The rows lie along a hidden order. The number after each row says roughly how far along it the row is, from 0 to 12. A new part has a new order.
[-10   4 -18 -38 -10  -8   9 -17  16 -10  18  24  -3 -17  13  -5 -45  -3
   9  28 -28   5  -9   0 -21  -3   6   1   8   6 -42   8] : 12
[ -6 -20   2   3   1  -7 -27   2   2  18  12  28   6  -8  -5  -2 -37  14
   8  24  19 -11 -12  -2  -8   4  -6   8   0   3  -2   9] : 0
[  3   9 -15  -5   7   8  13  10  -6  -5   1 -17   1  -7   6 -15  27  -6
  -1 -13 -23   5   5  10   1  -6   1 -14  -4   3   5  -9] : 7
[ -7 -12 -12  -6  -8  -6 -14  -7   9  11  16  26   7 -14   0   0 -34   8
   9  21   7 -11 -11   3 -13  -3  -2   9  -1   5 -11   9] : 3
[ -5   1 -13 -16  -4  -4   4  -7  10  -5  10  28   0 -11   8   1 -33   1
  11  14 -17   1 -10   0 -15  -1  -1   4   0   5 -30   9] : 9
[ -9 -16 -11 -14  -7  -7 -16  -4   3  10  20  26  13 -19  -5   1 -26   9
  -3  19   4 -10 -12  -1 -10   1   1  10  -1   4   1   3] : 3
[-12 -14 -35 -20 -10   0  15 -14  24  -4  24  15   4 -13   8 -19 -31   4
   1  18  -5 -16 -20  -9 -13  -8   2   8  -7   4 -10   7] : 10
[ -9  -3 -15  -4  -7  -2  -5  -5   7  12  17 -20  10 -10   5 -17  15  -6
  -3   0   2 -13   2  11   0 -12   4  -5   0   5   7 -10] : 3
[ -7  -1 -15  -6  -7  -3  -8  -4   6   9  14   3   6 -16   6  -6  -7  -1
   6  11  -2  -9  -4   9  -9  -9   1  -1   0   5  -9   0] : 4
[-10  19 -22 -20  -3   1   8 -15   1   0  14 -28   4 -19  13  -8  24 -13
  -8  -5 -30   0  14  22  -3 -15  11 -10   2   7 -13 -15] : 9
[ -4  -3  -9 -10  -3  -6 -14  -4   2   6   9  24   3 -12   2   7 -32   4
  10  18  -6  -1 -10   4 -14  -1  -1   6   3   6 -20   5] : 5
[-11 -13 -12  -7 -13  -5  -7   5   6   9  25  -7  12 -10  -3  -8   9   2
  -8   8   3 -17  -8  -3  -1  -4   2  10  -2   5  13  -6] : 3
[  5   7  -6  -1   4  -2 -25 -14  -1  12  -2  16  -1 -15   4   1 -32   1
  15  16  10   1  -1  12 -11  -6  -2 -10   8   3 -14   5] : 3

New part:
[  2  -9 -23  14   2  14 -31   2  11  -6   4  41   4   3   9 -16 -12  -2] : 6
[ -1  -7  14   8  -5   4  -9   3  -6 -13   6 -10  20  -4   0   1   8  -1] : 6
[  0  -3 -25  10   5   9 -17   0   0  -4   2   7  14  -6   2  -3   2  -2] : 7
[  0   1  -3  -1  -1  19 -23   4   7   2   0  35 -10   7   4 -10 -16  -1] : 5
[ -1  -4  -3  11   0  10 -25  -2   3  -1   7  16  10   2   2  -5   1  -3] : 4
[  0   0  16   0  -5  11 -11   3   7   5  -2  18 -13   9   2  -2  -8  -1] : 3
[ -5 -25   0   6  -2  26 -21  14   6 -40  -6  29   7  -4   6 -21 -21  -1] : 12
[ -1  -8  13   9  -4  12 -29  -1   5  -6   6  11   3   5  -1  -8  -7  -1] : 5
[ 2  3  5  2 -4 12 -1  1  3 -2  4 11 -7  5 -1  2  2 -2] : 3
[  8  -2 -33   6   7  15 -25   8   6  -4   2  55 -10   0  15  -8  -4  -5] : 6
[ -2  -8  -1   8   3  -5 -14  -6  -3 -10   4  -8  22  -6   0  -5   4   0] : 8
[ -6 -24  13   7  -4   6 -11  -2  -3 -27   1  -2  31  -8  -1 -12 -19   1] : 11
[ -3 -11  -5  14   0   6 -29  -9   3 -13   5   0  20   0  -3 -11  -1  -2] : 6
[ -3 -25 -13   8   1  -7 -11  -3   2 -21   1  15  17  -1   3 -10 -12  -1] : 9
[ 10   4  -9   1   0  27 -21  11   1  14   2  41 -20   6  10   0   2  -4] : 3
[ -2   4  26  -8  -8  12  -3   4   7  -1  -1  14 -16   9   1  -2  -8  -1] : 3
[ -9 -14  16   8  -2 -15   1  -7  -1 -18   3   9  31  -3  -2  -9 -12   1] : 9
[  6   3   9  -1  -7   7  -4   4   3  25   6  18 -11   6  -6   6   4  -3] : 0
[ -1  -9   3  14  -1   5 -19  -1  -3 -14  10   3  28  -4   3  -3   4  -2] : 5
[  3  -8   7   0  -4  30  -7  19   0 -18  -3  34   0  -1   3  -2  -8  -4] : 7
[  2 -15 -17   6   4  20 -20   5   4 -19  -3  32   4  -3   4 -16 -13  -2] : 10
[  2   3  -9   4   0  11 -15   3   7   4   1  24 -10   5   1  -5   0  -2] : 5
[  3   2  -5   8  -1  21 -24  10   3  -6   2  10  -2   0   5  -1   6  -5] : 4
[ -2 -16  -8   4   3   1 -10  -1  -3 -17   1  14  25  -9   0  -7  -9   1] : 10

New part:
[ -5  14  10   3  19  -2  30  -7   7   9 -12  11  20  -2  -3  10   6  -1
   8   1] : 12
[  3  -7  -1  -8  17   7  25   4 -10   8  -3   3  18  11 -19  -6 -21  -4
   3   0] : 12
[  5  14   7  12  11   7  32  -1   1   4  11   6  23   2   4 -21 -11   3
   9   0] : 12
[-16  12 -12   2  17   1  38  10  -2 -21  -6  15 -39  -7 -30   1 -19  23
  29 -10] : 12
[  1  -6   9   4   7  10  40   6  -4  25   4  52  -9  19 -39 -13  -9 -18
 -19  18] : 12
[  0 -17  -2  -5 -35  -3 -26   2 -39 -24 -20  10  -5  16 -39  19   7  -3
  -5  -9] : 12
[  4  -2   1  -2   1   0   3   4  -4   0   1   7   3   1 -10  -4  -5   1
   5   5] : 12
[  6   9   2 -27  -7  -6   2  -5   8  30  -6   6 -34 -30   1  -5  19   3
   9   5] : 12
[  8   0   3  -6 -11  -4  -9   2   3  12  -9  16   9   2  34  -6  12 -14
  21  15] : 12
[ -2   0   3   3  -3   3   6   5  -4   2   0   4   8   6 -15  -2  -3  -3
   4  -4] : 12
[11 -1 -5 -7 46  1 -8 11 12  3 -4 14 16 25  0 18  7 11 -7 -3] : 12
[ -4  11   2 -22   6   6 -22  -3  18  10  11   1 -27  22 -16  19 -12  33
  12  -2] : 12
[-11  -6 -18 -31  28  -1  44   1   7 -45  34  25 -27 -16  -2 -30 -14  16
  33  34] : 12
[ 16  -5  -1 -18  17  11  12  19  -2 -22   6  18  21  26 -36  -9  -8   1
  11   7] : 12
[  0  -2   0  -3   7   5  16   5  -3   5  -3  14   0  10 -17  -5  -5  -4
  -4   1] : 12
[-30  26  -6 -34  50   9 -14 -13  20 -29  19  -9  29  -7  -1  20  -2  -1
 -10  -2] : 12
[-17  28  11  37  29  -2  44 -16   5 -11 -13   7  16   0  21   6   6   4
  -6   2] : 0
[ 25 -17   2  22 -36   1   3   5 -15  19  -7   8 -18   2   9  -9  11   0
   4   2] : 12
[  7  -5  -2  -3  14  13 -15  -2  23 -37   5   7 -40 -18 -55  -3 -27   5
 -38   7] : 12
[  5   1   3   3  16   2   8   4   1   7  -8   2   5   7 -15   8  -6   2
   5   7] : 12
[ -5   0   1  -2  11  -4  21   4  -3   7  -1  -7  10  11 -31   0 -11   4
   2 -13] : 12
[-11  -8   3 -17  29  -4  15   7   3   1   0   7  22  22  -6  -5 -14  10
  15 -15] : 12
[-11  11  -8  -2  16  -3  38   7  -2 -23  -7   9 -34   0 -35   4 -17  22
  22 -12] : 12
[-15   1  10  -7 -14   6   8  13  -9  -1   4  -2  19   5 -13   3 -11 -10
  17 -11] : 12

Part 4:
[ 3  5 18  1 -2 -2 -3  4  0 32  2 -3 -1 -7  0 -1 -1] : 6
[  2   3   3   3  -2  -1   2   1  -1 -22  -2  -5   1   3  -3  -1   0] : 4
[ 1  3 -1  2  0  2  3 -3 -2 -8 -2 -6  0 -7 -7  3 -2] : 7
[ 1 -3 -4 -9  0 -5  1 -1  0 46 -1 -7 -2 -3  4  1  0] : 6
[ -1   3  -2   2   0   4   4  -1   0 -19  -2  -4   1  -1   1   1  -1] : 5
[ 1  0 -3 -4  0  0  3 -2 -1 -5 -2 -7 -2 -9  0  3 -3] : 7
[  1   1  -1   2  -2  -2   0   0   0 -34  -2  -3   1  -2  -3  -1   1] : 4
[-1  0 -2  2 -3  0 -3  1  1 30  2 -9  0 -9  4  5 -1] : 6
[  0  -2  -9  -6  -1  -6   2  -2   2  -3   0  -9  -3 -18   2   7  -3] : 5
[  2   6   8   6  -4   0   1   6   1 -41  -1  -7   2   4   0  -1  -1] : 1
[  0   0  -1  -6  -2  -1   2   2   2 -13  -2 -11   0 -11   8   4  -2] : 4
[-2 -2 -6 -2  1  3  1  4  3 36  3  4 -2 -3 10  4 -3] : 5
[-1  1  2 -1 -2  1 -1  5  2 26  2  0 -1 -3  6  2 -2] : 4
[ 0  4  4  2 -3  2  2  6  3  1  1 -4  0 -6  8  2 -3] : 2
[ 1 -1 -1 -8  1 -5 -1 -2 -2 -5 -1 -2 -4 -4 -8  0 -1] : 8
[-2 -2 -6 -3  4  3  1 -5 -2 33  1  5 -2 -7 -2  3 -1] : 11
[  2   3   8 -13  -2  -4   0   3   0   2   0  -3   0   0   0  -2   0] : 5
[  2   4   2   4  -3  -2   0   5   2 -51   1   1  -1  -2  -5   1  -2] : 0
[-1 -1 -6 -1 -1  2  0  1 -1 18  0 -1 -1  6  2  0  0] : 7
[  2   3   7   1  -4  -3   0   2   1 -11  -1 -10   1  -6   2   1  -1] : 3
[ 1  2  6  5 -2  0 -1  2  0 14  2 -4  1 -1 -2  0  0] : 5
[ 0  2 -2  5 -3  4  1  0  0 -3 -1 -8  1  1 -1  2 -1] : 5
[-2 -1 -3 -2  0  1  0 -2  1 34  1 -3  0 -8  6  4 -1] : 8
[ 1  0 -1 -3 -1 -1  0  0  0 20  0 -4 -2 -7  1  2 -1] : 6
[-1  1  2  0 -1 -2  1  2  1 10  1 -8  0 -2  7  1 -1] : 5
[  1   1  16  -4  -1  -3  -1   6   4 -28   3   3  -3  -3   1   1  -2] : 0
[ 1  4  8  2 -1  2  0  3  0 17  1 -4  0  0  2 -1 -1] : 6
[ 1  0  0  1 -4 -3 -1  2  2 -7  1 -9  1 -3  2  2  0] : 3
[-1 -2  4 -5  3  3 -1 -4 -4 63  0 -3 -1 -6  3  0  0] : 12
[  0   5   8   8  -5   3   0   1   0  -3  -1 -12   4  -7   4   3  -1] : 7
[ 0  0  3 -1 -1  0 -1 -1 -2 46  0 -7 -1 -4  3  1  0] : 9
[  3   4   9   4  -2  -3  -2   6   1 -38   2   7   0   6  -8  -3  -1] : 1
[  0 -11  -3  -1   2  -2  -2  -1  -1  -4   2   9  -2   1  -8  -1   0] : 6
[  0   0   1   0  -2   0   0  -2  -2  15  -2 -10   1  -1   2   0   1] : 8
